Below is a small trained network, with its code and all its weights. Each question gives an input and a class and asks what happens when units are switched off, that is, made to give their printed mean instead of their output.

import numpy as np


def w(rows, s, z=0):
    codes = np.array(rows[::2]) - 128.0
    scale = np.full(codes.shape[1], s)
    scale[-1] = z or s
    return codes * scale


def f(y):
    return np.maximum(y, 0)


def log_softmax(a):
    a = a - a.max(-1, keepdims=True)
    return a - np.log(np.exp(a).sum(-1, keepdims=True))


def net(x, mask):
    res = np.array(x, float).reshape(1, 3) / 4 @ E
    y = f(res @ A[0][:, :-1].T + A[0][:, -1])
    res = res + np.where(mask, y, B[0][:, -1]) @ B[0][:, :-1]
    return log_softmax(res[-1] @ U[:, :-1].T + U[:, -1])


A, B = {}, {}
E = w([
[151,66,194,191,211,66,165,89,164,235],'x0',
[199,160,89,179,255,120,64,68,145,82],'x1',
[88,117,68,247,90,201,103,63,115,194],'x2',
],0.0098)
A[0] = w([
[102,38,222,164,188,69,195,128,248,209,38],'neuron 1',
[109,133,39,104,109,205,120,159,113,18,51],'neuron 2',
[133,100,99,206,56,193,84,82,92,183,2],'neuron 3',
[96,122,56,201,90,209,119,90,145,183,124],'neuron 4',
[87,202,79,52,68,187,99,178,25,41,75],'neuron 5',
[10,92,180,99,7,117,220,196,37,210,186],'neuron 6',
[173,192,102,170,184,118,51,127,121,102,95],'neuron 7',
[155,152,199,2,137,63,186,91,132,69,98],'neuron 8',
],0.0067,0.0024)
B[0] = w([
[203,102,98,198,74,237,132,129,165,192,229],'neuron 1',
[170,108,103,191,116,186,124,108,139,215,187],'neuron 2',
[131,34,189,102,184,151,144,231,207,98,184],'neuron 3',
[92,82,110,1,196,102,152,190,198,63,196],'neuron 4',
[170,85,76,221,100,153,105,166,151,182,211],'neuron 5',
[183,156,58,156,245,25,49,48,118,88,247],'neuron 6',
[164,78,97,116,182,87,93,25,150,61,180],'neuron 7',
[101,35,106,80,99,110,166,165,200,122,195],'neuron 8',
],0.0076,0.014)
U = w([
[208,130,131,211,69,218,123,135,150,188,118],'0',
[127,77,155,2,138,121,171,227,214,58,108],'1',
[164,161,103,145,188,53,73,10,94,62,133],'2',
[127,146,114,143,137,125,169,93,91,112,254],'3',
[122,189,126,87,78,157,137,79,55,122,87],'4',
[83,168,216,159,68,132,150,123,141,94,81],'5',
[111,217,146,77,130,140,135,128,50,128,79],'6',
],0.0082,0.0074)

Each question gives the input, the list of numbers given to net, and the class t.
The units are the neurons (one row each of A and B). Each row of codes is followed by its name. A weight is (code - 128) times the scale printed after its matrix; where a second scale follows, it is the last column's (A, B and U).
mask holds one flag per neuron, in row order. A switched-off neuron (its flag False) gives its mean, the last column of its row in B, instead of its output. The means were averaged over made-up inputs and are rounded, as every weight is.
A unit's drop is (log p(t) with every unit on - log p(t) with that unit switched off) / (log p(t) with every unit on - log p(t) with every unit switched off).
The circuit of an input: a set's keep is (log p(t) with only the set's units on - log p(t) with every unit switched off) / (log p(t) with every unit on - log p(t) with every unit switched off). Starting from all 8 units, units are removed one at a time, each time the one whose removal leaves the highest keep (on an exact tie, the one counted first), for as long as the keep stays at least 0.8.
units of the circuit, in order: the units of the circuit, biggest drop first
most important unit: the unit with the biggest drop
k most important neurons: the k neurons with the biggest drops, biggest first
drop when u is switched off: that unit's drop, to one decimal
input [1,-3,-3], class 3: 4 most important neurons => (neuron 4; neuron 3; neuron 7; neuron 6)
input [2,6,-7], class 1: units of the circuit, in order => (neuron 6)
input [2,3,5], class 1: 3 most important neurons => (neuron 6; neuron 4; neuron 3)
input [-1,1,0], class 3: 2 most important neurons => (neuron 6; neuron 1)
input [-4,5,6], class 1: 4 most important neurons => (neuron 4; neuron 6; neuron 3; neuron 1)
input [5,3,-3], class 0: 2 most important neurons => (neuron 6; neuron 1)
input [4,4,-5], class 1: 2 most important neurons => (neuron 6; neuron 8)
input [6,7,8], class 1: units of the circuit, in order => (neuron 4; neuron 3)
input [4,-1,-3], class 0: 2 most important neurons => (neuron 4; neuron 1)
input [-7,-7,1], class 0: 2 most important neurons => (neuron 5; neuron 2)
input [-7,4,3], class 0: 3 most important neurons => (neuron 6; neuron 2; neuron 5)
input [7,7,-1], class 0: 2 most important neurons => (neuron 1; neuron 6)
input [-4,4,-3], class 0: units of the circuit, in order => (neuron 6; neuron 4)
input [3,-3,-2], class 3: most important unit => neuron 5
input [-6,1,-5], class 0: 3 most important neurons => (neuron 5; neuron 2; neuron 4)
input [7,-1,-5], class 0: 2 most important neurons => (neuron 1; neuron 4)
input [-7,-7,-5], class 0: 2 most important neurons => (neuron 5; neuron 2)
input [7,-8,4], class 2: 3 most important neurons => (neuron 6; neuron 5; neuron 2)
input [5,1,-2], class 0: 2 most important neurons => (neuron 1; neuron 6)
input [6,-8,4], class 2: units of the circuit, in order => (neuron 6)
input [3,-7,-4], class 2: drop when neuron 6 is switched off => 1.0
input [-3,-7,6], class 2: drop when neuron 6 is switched off => 1.7
input [6,-4,8], class 1: drop when neuron 3 is switched off => 0.3
input [-3,-1,7], class 1: drop when neuron 4 is switched off => 0.3
